Here is a tiny trained network, its code and every weight. The questions are about switching its units off for an input and a class, where a switched-off unit gives its printed mean instead of its output.

import numpy as np


def w(rows, s, z=0):
    codes = np.array(rows[::2]) - 128.0
    scale = np.full(codes.shape[1], s)
    scale[-1] = z or s
    return codes * scale


def f(y):
    return y / 2 * (1 + np.tanh(0.7978845608 * (y + 0.044715 * y**3)))


def log_softmax(a):
    a = a - a.max(-1, keepdims=True)
    return a - np.log(np.exp(a).sum(-1, keepdims=True))


def net(x, mask):
    res = np.array(x, float).reshape(1, 7) / 4 @ E
    y = f(res @ A[0][:, :-1].T + A[0][:, -1])
    res = res + np.where(mask, y, B[0][:, -1]) @ B[0][:, :-1]
    return log_softmax(res[-1] @ U[:, :-1].T + U[:, -1])


A, B = {}, {}
E = w([
[128,114,111,142,112,123],'x0',
[111,192,52,87,79,218],'x1',
[127,123,127,120,133,130],'x2',
[129,129,128,127,127,129],'x3',
[3,150,120,120,121,84],'x4',
[130,156,149,107,157,131],'x5',
[92,49,133,178,205,254],'x6',
],0.0081)
A[0] = w([
[96,136,116,158,130,117,140],'N0',
[221,89,146,128,129,188,93],'N1',
[92,131,130,135,129,124,92],'N2',
[89,127,135,130,131,127,131],'N3',
[11,108,135,123,142,114,127],'N4',
[97,110,135,147,137,214,48],'N5',
[125,84,149,149,175,89,90],'N6',
[100,164,95,129,110,221,67],'N7',
[199,111,143,146,124,171,102],'N8',
[93,95,146,192,189,190,3],'N9',
[116,76,188,191,190,78,32],'N10',
[17,116,148,129,125,135,119],'N11',
],0.013,0.0022)
B[0] = w([
[151,172,142,127,167,137,144],'N0',
[143,123,129,207,241,123,231],'N1',
[150,79,149,145,137,131,139],'N2',
[164,109,115,157,137,142,146],'N3',
[193,140,129,207,213,110,217],'N4',
[116,134,155,96,20,40,229],'N5',
[114,170,58,80,114,198,186],'N6',
[89,89,82,28,145,230,229],'N7',
[136,122,122,187,209,121,198],'N8',
[139,176,196,136,17,8,255],'N9',
[72,112,62,21,86,237,230],'N10',
[172,112,124,179,233,137,207],'N11',
],0.011,0.0088)
U = w([
[153,112,138,222,227,121,53],'0',
[65,100,91,46,105,201,94],'1',
[135,182,180,114,35,2,253],'2',
],0.0086,0.00052)

Each question gives the input, the list of numbers given to net, and the class t.
The units are the neurons (one row each of A and B). Each row of codes is followed by its name. A weight is (code - 128) times the scale printed after its matrix; where a second scale follows, it is the last column's (A, B and U).
mask holds one flag per neuron, in row order. A switched-off neuron (its flag False) gives its mean, the last column of its row in B, instead of its output. The means were averaged over made-up inputs and are rounded, as every weight is.
A unit's drop is (log p(t) with every unit on - log p(t) with that unit switched off) / (log p(t) with every unit on - log p(t) with every unit switched off).
The circuit of an input: a set's keep is (log p(t) with only the set's units on - log p(t) with every unit switched off) / (log p(t) with every unit on - log p(t) with every unit switched off). Starting from all 12 units, units are removed one at a time, each time the one whose removal leaves the highest keep (on an exact tie, the one counted first), for as long as the keep stays at least 0.8.
circuit, biggest first: the units of the circuit, biggest drop first
unit that matters most: the unit with the biggest drop
k most important neurons: the k neurons with the biggest drops, biggest first
drop when u is switched off: that unit's drop, to one decimal
input [5,-7,1,-6,0,8,-7], class 1: 3 most important neurons -> (N9 N10 N5)
input [-5,6,4,0,-7,-4,6], class 0: unit that matters most -> N1
input [-2,7,6,5,-6,2,-7], class 1: 4 most important neurons -> (N9 N4 N5 N11)
input [6,3,-8,1,0,-8,4], class 2: circuit, biggest first -> (N10 N5)
input [3,8,-6,5,-8,5,0], class 0: 3 most important neurons -> (N1 N10 N8)
input [-2,-7,-8,7,-4,2,-4], class 1: 2 most important neurons -> (N10 N9)
input [-5,-6,7,7,-5,-3,0], class 1: 2 most important neurons -> (N10 N4)
input [1,-5,0,-1,3,8,7], class 2: 2 most important neurons -> (N9 N7)
input [3,2,3,3,-7,1,-6], class 0: 2 most important neurons -> (N9 N5)
input [-6,-4,-1,-6,0,-4,5], class 2: 2 most important neurons -> (N9 N7)
input [-4,-8,8,-5,7,2,-3], class 1: 3 most important neurons -> (N10 N6 N1)
input [8,2,-6,6,-1,0,5], class 2: circuit, biggest first -> (N9 N5)
input [7,2,6,7,6,1,7], class 2: 2 most important neurons -> (N9 N5)
input [-3,-7,4,0,-6,-3,4], class 1: 2 most important neurons -> (N10 N6)
input [-8,-3,-4,6,-8,6,-8], class 0: circuit, biggest first -> (N9)
input [-7,-1,-1,6,0,6,5], class 2: drop when N9 is switched off -> 0.2
input [-7,2,1,-7,2,-5,-2], class 0: drop when N11 is switched off -> -0.4
input [-5,2,3,5,0,3,6], class 2: drop when N5 is switched off -> 0.1
